Below are the code and all the weights of a small trained network. Each question names an input and a class and asks about switching units off, where a switched-off unit gives its printed mean instead of its output.

import numpy as np


def w(rows, s, z=0):
    codes = np.array(rows[::2]) - 128.0
    scale = np.full(codes.shape[1], s)
    scale[-1] = z or s
    return codes * scale


def norm(h):
    return h / np.sqrt((h * h).mean(-1, keepdims=True) + 1e-5)


def f(y):
    return np.maximum(y, 0)


def log_softmax(a):
    a = a - a.max(-1, keepdims=True)
    return a - np.log(np.exp(a).sum(-1, keepdims=True))


def net(x, mask):
    res = np.array(x, float).reshape(1, 7) / 4 @ E
    u = 0
    for l in range(3):
        y = f(norm(res) @ A[l][:, :-1].T + A[l][:, -1])
        res = res + np.where(mask[u : u + 8], y, B[l][:, -1]) @ B[l][:, :-1]
        u += 8
    return log_softmax(norm(res)[-1] @ U[:, :-1].T + U[:, -1])


A, B = {}, {}
E = w([
[124,133,122,130,123,127],'x0',
[156,170,102,32,174,234],'x1',
[76,160,208,56,124,28],'x2',
[130,121,136,126,132,128],'x3',
[126,130,126,129,127,128],'x4',
[187,120,94,138,246,63],'x5',
[120,135,121,131,124,126],'x6',
],0.012)
A[0] = w([
[117,91,135,228,108,125,54],'L0N0',
[131,170,102,128,237,65,56],'L0N1',
[78,151,188,15,102,52,70],'L0N2',
[153,137,84,138,242,60,154],'L0N3',
[116,170,153,12,137,8,4],'L0N4',
[118,163,107,85,149,157,171],'L0N5',
[117,117,148,175,97,17,123],'L0N6',
[124,154,119,28,155,148,109],'L0N7',
],0.011,0.0038)
B[0] = w([
[89,126,112,164,124,170,192],'L0N0',
[142,130,212,151,154,179,216],'L0N1',
[99,243,53,143,92,97,234],'L0N2',
[133,185,102,176,186,105,255],'L0N3',
[64,6,209,106,165,151,224],'L0N4',
[135,132,156,119,138,173,195],'L0N5',
[216,104,177,138,120,110,227],'L0N6',
[120,182,121,102,133,156,206],'L0N7',
],0.02,0.0078)
A[1] = w([
[130,89,132,84,117,104,127],'L1N0',
[138,82,137,229,83,50,34],'L1N1',
[72,118,88,57,115,102,75],'L1N2',
[165,138,135,63,56,43,3],'L1N3',
[61,46,101,131,95,95,38],'L1N4',
[209,156,63,118,163,74,61],'L1N5',
[95,119,67,210,139,9,48],'L1N6',
[87,115,150,254,94,73,173],'L1N7',
],0.018,0.004)
B[1] = w([
[135,146,122,146,116,138,132],'L1N0',
[5,159,128,121,170,180,204],'L1N1',
[153,195,144,137,95,166,149],'L1N2',
[149,164,86,45,73,54,147],'L1N3',
[125,152,119,200,90,108,146],'L1N4',
[86,147,73,144,146,118,155],'L1N5',
[213,132,164,53,174,165,171],'L1N6',
[230,103,92,119,64,72,250],'L1N7',
],0.026,0.013)
A[2] = w([
[43,153,70,93,134,110,34],'L2N0',
[6,59,185,90,209,136,73],'L2N1',
[83,86,142,106,28,228,164],'L2N2',
[78,130,104,162,191,203,132],'L2N3',
[134,52,189,106,138,61,3],'L2N4',
[115,58,121,147,25,106,28],'L2N5',
[173,110,94,204,105,122,35],'L2N6',
[125,150,128,177,175,106,111],'L2N7',
],0.02,0.003)
B[2] = w([
[95,182,179,184,131,173,150],'L2N0',
[198,180,113,3,140,143,155],'L2N1',
[132,40,196,147,114,152,246],'L2N2',
[67,79,97,131,121,54,226],'L2N3',
[113,132,199,215,164,85,164],'L2N4',
[102,174,31,194,77,88,202],'L2N5',
[155,139,131,113,159,205,208],'L2N6',
[104,109,116,94,81,155,189],'L2N7',
],0.027,0.012)
U = w([
[154,102,47,206,47,170,139],'0',
[71,2,151,127,96,172,217],'1',
[137,182,96,85,43,46,178],'2',
[49,182,202,93,61,191,88],'3',
[223,104,65,116,194,198,83],'4',
[26,97,16,121,197,123,7],'5',
[175,119,206,161,168,73,174],'6',
[100,182,134,3,183,131,144],'7',
],0.018,0.002)

Each question gives the input, the list of numbers given to net, and the class t.
The units are the neurons (one row each of A and B). Each row of codes is followed by its name. A weight is (code - 128) times the scale printed after its matrix; where a second scale follows, it is the last column's (A, B and U).
mask holds one flag per neuron, layer by layer. A switched-off neuron (its flag False) gives its mean, the last column of its row in B, instead of its output. The means were averaged over made-up inputs and are rounded, as every weight is.
A unit's drop is (log p(t) with every unit on - log p(t) with that unit switched off) / (log p(t) with every unit on - log p(t) with every unit switched off).
The circuit of an input: a set's keep is (log p(t) with only the set's units on - log p(t) with every unit switched off) / (log p(t) with every unit on - log p(t) with every unit switched off). Starting from the 12 units with the biggest drops (on a tie, the unit counted first), units are removed one at a time, each time the one whose removal leaves the highest keep (on an exact tie, the one counted first), for as long as the keep stays at least 0.8.
units of the circuit, in order: the units of the circuit, biggest drop first
most important unit: the unit with the biggest drop
top k neurons: the k neurons with the biggest drops, biggest first
k most important neurons of layer l: the k neurons of layer l with the biggest drops, biggest first
input [-2,8,-1,1,2,1,5], class 5: units of the circuit, in order -> [L1N7, L2N3]
input [5,2,0,4,-6,-4,-1], class 1: 3 most important neurons of layer 0 -> [L0N3, L0N2, L0N5]
input [-4,1,-5,8,4,5,-5], class 5: units of the circuit, in order -> [L1N7]
input [-5,-2,2,-4,-8,-2,0], class 2: top 4 neurons -> [L1N7, L0N2, L0N3, L1N3]
input [6,-5,5,-5,6,2,-1], class 6: top 2 neurons -> [L1N7, L0N4]
input [0,1,3,4,-5,0,-2], class 3: units of the circuit, in order -> [L0N2, L0N4, L2N0]
input [-5,5,0,-1,4,2,4], class 5: 2 most important neurons of layer 1 -> [L1N7, L1N1]
input [6,-5,1,4,-2,-2,2], class 2: top 3 neurons -> [L1N7, L0N4, L0N1]
input [1,8,0,4,2,-3,0], class 1: top 3 neurons -> [L0N2, L1N1, L1N7]
input [-2,1,4,-2,-6,7,-6], class 7: 3 most important neurons of layer 2 -> [L2N1, L2N2, L2N7]
input [-4,-7,4,3,7,-1,5], class 2: top 3 neurons -> [L1N7, L0N3, L0N2]
input [-6,3,-8,-5,2,1,2], class 5: top 4 neurons -> [L1N7, L0N4, L0N1, L2N3]
input [-7,4,3,8,2,2,-3], class 7: top 2 neurons -> [L2N1, L0N4]
input [1,-8,-5,-4,-2,3,8], class 4: units of the circuit, in order -> [L1N6]
input [7,8,-7,5,-7,0,-8], class 1: top 3 neurons -> [L0N3, L1N7, L0N2]
input [8,3,2,8,3,3,6], class 7: top 2 neurons -> [L2N1, L0N4]
input [-2,-6,1,-8,-7,-5,-2], class 2: top 3 neurons -> [L1N7, L0N4, L0N1]
input [-2,-1,0,0,2,3,5], class 4: 2 most important neurons of layer 0 -> [L0N3, L0N4]
input [-1,3,-7,3,0,1,8], class 5: 2 most important neurons of layer 2 -> [L2N3, L2N2]
input [-5,-1,-7,2,4,5,6], class 4: most important unit -> L1N1
